Below is a small trained network, with its code and all its weights. Each question gives an input and a class and asks what happens when units are switched off, that is, made to give their printed mean instead of their output.

import numpy as np


def w(rows, s, z=0):
    codes = np.array(rows[::2]) - 128.0
    scale = np.full(codes.shape[1], s)
    scale[-1] = z or s
    return codes * scale


def norm(h):
    return h / np.sqrt((h * h).mean(-1, keepdims=True) + 1e-5)


def f(y):
    return np.maximum(y, 0)


def log_softmax(a):
    a = a - a.max(-1, keepdims=True)
    return a - np.log(np.exp(a).sum(-1, keepdims=True))


def net(x, mask):
    res = np.array(x, float).reshape(1, 5) / 4 @ E
    u = 0
    for l in range(2):
        y = f(norm(res) @ A[l][:, :-1].T + A[l][:, -1])
        res = res + np.where(mask[u : u + 15], y, B[l][:, -1]) @ B[l][:, :-1]
        u += 15
    return log_softmax(norm(res)[-1] @ U[:, :-1].T + U[:, -1])


A, B = {}, {}
E = w([
[132,8,107,84],'x0',
[237,130,108,155],'x1',
[162,186,169,93],'x2',
[170,144,109,50],'x3',
[133,93,255,77],'x4',
],0.0093)
A[0] = w([
[92,130,82,157,78],'L0N0',
[126,216,166,162,58],'L0N1',
[78,155,136,231,3],'L0N2',
[135,212,132,75,129],'L0N3',
[168,133,212,103,161],'L0N4',
[104,187,86,103,108],'L0N5',
[186,112,210,142,158],'L0N6',
[132,83,105,212,31],'L0N7',
[88,74,130,135,41],'L0N8',
[89,117,211,138,118],'L0N9',
[68,75,171,122,124],'L0N10',
[147,94,96,195,8],'L0N11',
[1,172,146,132,155],'L0N12',
[112,127,124,137,84],'L0N13',
[198,213,120,209,114],'L0N14',
],0.012,0.006)
B[0] = w([
[151,129,189,122,163],'L0N0',
[173,91,58,108,188],'L0N1',
[59,94,72,175,170],'L0N2',
[153,188,192,70,209],'L0N3',
[161,130,175,75,237],'L0N4',
[161,167,181,127,180],'L0N5',
[150,101,177,93,228],'L0N6',
[156,97,164,118,151],'L0N7',
[62,146,121,154,148],'L0N8',
[161,100,93,67,201],'L0N9',
[121,66,163,188,200],'L0N10',
[155,75,189,105,141],'L0N11',
[40,192,155,147,254],'L0N12',
[156,113,137,124,130],'L0N13',
[108,51,167,254,234],'L0N14',
],0.0097,0.0065)
A[1] = w([
[200,250,119,135,54],'L1N0',
[38,142,109,187,133],'L1N1',
[110,171,172,93,64],'L1N2',
[101,152,83,85,17],'L1N3',
[136,152,121,90,67],'L1N4',
[142,159,96,185,59],'L1N5',
[33,170,165,91,3],'L1N6',
[88,87,108,198,160],'L1N7',
[201,130,85,55,129],'L1N8',
[223,201,144,208,130],'L1N9',
[121,96,85,65,92],'L1N10',
[118,86,3,180,56],'L1N11',
[142,218,130,83,148],'L1N12',
[87,93,151,73,205],'L1N13',
[119,108,91,75,104],'L1N14',
],0.012,0.005)
B[1] = w([
[98,11,117,108,184],'L1N0',
[167,126,115,232,240],'L1N1',
[134,165,114,125,178],'L1N2',
[90,100,152,109,133],'L1N3',
[82,155,124,149,140],'L1N4',
[78,179,137,188,154],'L1N5',
[181,163,169,155,194],'L1N6',
[106,155,114,175,235],'L1N7',
[155,149,79,156,204],'L1N8',
[58,22,117,110,230],'L1N9',
[145,92,75,148,157],'L1N10',
[199,150,194,126,176],'L1N11',
[79,154,116,87,204],'L1N12',
[109,185,125,189,253],'L1N13',
[149,112,95,162,149],'L1N14',
],0.011,0.0059)
U = w([
[131,148,102,118,4],'0',
[208,107,53,125,109],'1',
[57,109,104,80,118],'2',
[78,120,128,250,156],'3',
[130,218,201,73,168],'4',
[84,91,140,123,67],'5',
[207,45,209,116,138],'6',
],0.021,0.016)

Each question gives the input, the list of numbers given to net, and the class t.
The units are the neurons (one row each of A and B). Each row of codes is followed by its name. A weight is (code - 128) times the scale printed after its matrix; where a second scale follows, it is the last column's (A, B and U).
mask holds one flag per neuron, layer by layer. A switched-off neuron (its flag False) gives its mean, the last column of its row in B, instead of its output. The means were averaged over made-up inputs and are rounded, as every weight is.
A unit's drop is (log p(t) with every unit on - log p(t) with that unit switched off) / (log p(t) with every unit on - log p(t) with every unit switched off).
The circuit of an input: a set's keep is (log p(t) with only the set's units on - log p(t) with every unit switched off) / (log p(t) with every unit on - log p(t) with every unit switched off). Starting from the 12 units with the biggest drops (on a tie, the unit counted first), units are removed one at a time, each time the one whose removal leaves the highest keep (on an exact tie, the one counted first), for as long as the keep stays at least 0.8.
circuit, biggest first: the units of the circuit, biggest drop first
most important unit: the unit with the biggest drop
top k neurons: the k neurons with the biggest drops, biggest first
top k neurons in layer l: the k neurons of layer l with the biggest drops, biggest first
drop of u: that unit's drop, to one decimal
input [-5,0,7,6,-4], class 2: most important unit -> L1N9
input [3,8,-2,-3,-4], class 6: circuit, biggest first -> L0N11, L1N13
input [6,-4,5,-5,3], class 4: top 4 neurons -> L0N14, L1N1, L1N9, L0N1
input [-4,-7,3,-5,5], class 4: circuit, biggest first -> L0N14, L0N9
input [-4,2,3,4,-3], class 6: circuit, biggest first -> L0N3, L1N0
input [-7,2,-3,6,-2], class 6: top 2 neurons -> L0N3, L0N12
input [-8,6,6,-1,8], class 6: top 3 neurons in layer 0 -> L0N14, L0N12, L0N1
input [-8,2,3,4,5], class 6: top 3 neurons in layer 0 -> L0N14, L0N12, L0N1
input [-7,5,6,0,-2], class 6: top 3 neurons -> L0N3, L0N12, L1N13
input [3,-7,-8,4,8], class 3: top 2 neurons -> L1N13, L0N10
input [8,-4,5,4,-4], class 1: top 2 neurons -> L0N12, L0N14
input [-2,3,5,4,1], class 6: top 4 neurons -> L0N14, L0N12, L1N0, L1N9
input [-3,8,2,7,-8], class 3: top 3 neurons -> L0N14, L1N5, L0N4
input [6,1,0,2,0], class 1: top neuron -> L0N12
input [4,6,-2,-2,-3], class 6: top 2 neurons in layer 0 -> L0N12, L0N11
input [-1,-5,-1,2,-2], class 4: top 2 neurons -> L0N14, L0N5
input [-7,0,8,5,-6], class 2: top 2 neurons -> L1N9, L0N3
input [1,-2,-7,8,3], class 3: top 2 neurons -> L1N13, L0N9
input [8,7,8,6,4], class 4: drop of L0N1 -> 0.1
input [-8,-7,-3,5,-1], class 4: circuit, biggest first -> L0N3
input [8,3,-1,-2,-3], class 1: drop of L0N10 -> 0.2
